Below are the code and all the weights of a small trained network. Each question names an input and a class and asks about switching units off, where a switched-off unit gives its printed mean instead of its output.

import numpy as np


def w(rows, s, z=0):
    codes = np.array(rows[::2]) - 128.0
    scale = np.full(codes.shape[1], s)
    scale[-1] = z or s
    return codes * scale


def norm(h):
    return h / np.sqrt((h * h).mean(-1, keepdims=True) + 1e-5)


def f(y):
    return np.maximum(y, 0)


def log_softmax(a):
    a = a - a.max(-1, keepdims=True)
    return a - np.log(np.exp(a).sum(-1, keepdims=True))


def net(x, mask):
    res = np.array(x, float).reshape(1, 5) / 4 @ E
    u = 0
    for l in range(2):
        y = f(norm(res) @ A[l][:, :-1].T + A[l][:, -1])
        res = res + np.where(mask[u : u + 13], y, B[l][:, -1]) @ B[l][:, :-1]
        u += 13
    return log_softmax(norm(res)[-1] @ U[:, :-1].T + U[:, -1])


A, B = {}, {}
E = w([
[131,94,196,249,153,142],'x0',
[24,164,109,150,67,77],'x1',
[115,177,135,129,218,71],'x2',
[129,130,125,130,127,127],'x3',
[127,127,131,126,129,128],'x4',
],0.013)
A[0] = w([
[146,109,135,129,171,157,127],'0.n0',
[211,123,133,116,136,161,190],'0.n1',
[153,140,131,145,125,146,56],'0.n2',
[135,112,161,144,103,140,32],'0.n3',
[80,140,122,120,113,117,111],'0.n4',
[156,169,122,120,253,84,69],'0.n5',
[147,121,108,65,88,148,88],'0.n6',
[95,132,127,148,122,129,17],'0.n7',
[154,133,110,8,144,134,160],'0.n8',
[81,175,129,126,227,80,35],'0.n9',
[95,149,101,47,105,104,79],'0.n10',
[145,122,157,135,137,118,82],'0.n11',
[74,135,145,159,110,123,1],'0.n12',
],0.021,0.0038)
B[0] = w([
[184,148,149,130,138,157,175],'0.n0',
[163,104,63,172,164,85,210],'0.n1',
[138,102,129,105,133,135,140],'0.n2',
[124,84,78,105,117,152,152],'0.n3',
[137,175,112,120,75,141,178],'0.n4',
[52,160,230,92,82,201,246],'0.n5',
[160,152,218,139,117,37,197],'0.n6',
[101,106,144,122,127,92,149],'0.n7',
[2,103,104,127,148,62,248],'0.n8',
[197,99,28,177,196,49,233],'0.n9',
[230,174,114,124,128,222,223],'0.n10',
[166,101,153,140,133,132,149],'0.n11',
[81,98,171,146,114,52,173],'0.n12',
],0.028,0.014)
A[1] = w([
[100,75,105,118,166,102,28],'1.n0',
[33,70,167,91,20,154,44],'1.n1',
[63,142,106,115,87,105,34],'1.n2',
[143,201,113,119,106,159,52],'1.n3',
[27,120,199,64,147,214,149],'1.n4',
[65,116,114,212,114,153,96],'1.n5',
[133,128,137,119,121,168,45],'1.n6',
[162,205,253,108,112,220,85],'1.n7',
[231,51,77,100,129,190,3],'1.n8',
[214,196,38,106,167,179,21],'1.n9',
[165,191,191,46,25,186,2],'1.n10',
[207,103,154,118,181,201,117],'1.n11',
[165,137,144,58,173,82,14],'1.n12',
],0.019,0.0037)
B[1] = w([
[155,159,141,165,119,87,207],'1.n0',
[95,113,27,146,89,236,215],'1.n1',
[151,77,161,138,142,174,202],'1.n2',
[191,141,122,120,113,125,190],'1.n3',
[32,206,170,61,168,179,223],'1.n4',
[114,148,95,107,121,79,200],'1.n5',
[115,138,125,149,131,134,135],'1.n6',
[170,165,178,232,82,164,254],'1.n7',
[78,52,183,2,152,108,202],'1.n8',
[153,148,40,54,174,187,251],'1.n9',
[167,173,203,56,35,31,210],'1.n10',
[155,56,167,170,125,175,217],'1.n11',
[127,106,70,202,110,146,173],'1.n12',
],0.033,0.0079)
U = w([
[100,115,111,178,155,1,252],'0',
[148,20,161,77,159,140,90],'1',
[3,195,153,109,179,140,86],'2',
[131,129,237,194,128,212,52],'3',
[191,185,165,102,36,105,99],'4',
[56,89,75,152,48,181,106],'5',
[171,185,51,64,164,146,116],'6',
],0.019,0.0031)

Each question gives the input, the list of numbers given to net, and the class t.
The units are the neurons (one row each of A and B). Each row of codes is followed by its name. A weight is (code - 128) times the scale printed after its matrix; where a second scale follows, it is the last column's (A, B and U).
mask holds one flag per neuron, layer by layer. A switched-off neuron (its flag False) gives its mean, the last column of its row in B, instead of its output. The means were averaged over made-up inputs and are rounded, as every weight is.
A unit's drop is (log p(t) with every unit on - log p(t) with that unit switched off) / (log p(t) with every unit on - log p(t) with every unit switched off).
The circuit of an input: a set's keep is (log p(t) with only the set's units on - log p(t) with every unit switched off) / (log p(t) with every unit on - log p(t) with every unit switched off). Starting from the 12 units with the biggest drops (on a tie, the unit counted first), units are removed one at a time, each time the one whose removal leaves the highest keep (on an exact tie, the one counted first), for as long as the keep stays at least 0.8.
circuit, biggest first: the units of the circuit, biggest drop first
most important unit: the unit with the biggest drop
k most important neurons: the k neurons with the biggest drops, biggest first
k most important neurons of layer l: the k neurons of layer l with the biggest drops, biggest first
input [2,-1,-8,-2,-8], class 1: circuit, biggest first => [0.n8 1.n8]
input [-7,8,8,-8,-6], class 6: circuit, biggest first => [0.n10]
input [-1,0,2,-4,8], class 2: 2 most important neurons => [0.n5 0.n8]
input [-2,0,7,-8,-8], class 2: circuit, biggest first => [0.n5 0.n9]
input [0,-8,5,8,-1], class 2: circuit, biggest first => [0.n5 1.n4]
input [8,1,-6,2,-8], class 5: circuit, biggest first => [0.n9 1.n1]
input [-2,0,-2,8,-2], class 0: 2 most important neurons of layer 0 => [0.n6 0.n5]
input [6,1,-2,3,4], class 5: 2 most important neurons => [0.n9 0.n1]
input [2,7,-2,-1,6], class 5: 2 most important neurons => [0.n9 0.n5]
input [1,-1,7,-3,3], class 3: 3 most important neurons => [0.n5 0.n8 1.n7]
input [0,-5,7,5,5], class 2: 2 most important neurons => [0.n5 0.n10]
input [-6,7,2,-1,6], class 6: 3 most important neurons => [0.n10 0.n5 1.n9]
input [-1,1,7,6,0], class 6: 2 most important neurons => [0.n9 0.n8]
input [1,7,7,-6,-5], class 0: most important neuron => [0.n9]
input [1,4,-5,-7,4], class 5: 4 most important neurons => [0.n9 0.n10 1.n1 0.n5]
input [-8,0,1,4,2], class 2: 4 most important neurons => [0.n8 0.n9 0.n1 0.n0]
input [-4,-3,0,-8,-8], class 0: 2 most important neurons => [0.n1 0.n8]
input [-4,-4,7,5,-5], class 2: 2 most important neurons of layer 0 => [0.n5 0.n8]
input [4,1,5,-3,3], class 0: 2 most important neurons of layer 0 => [0.n9 0.n10]
input [-5,0,7,-1,-5], class 2: most important unit => 0.n8
input [8,0,-6,3,-7], class 1: 2 most important neurons of layer 0 => [0.n5 0.n8]
input [1,-2,0,4,0], class 1: 2 most important neurons of layer 0 => [0.n1 0.n8]
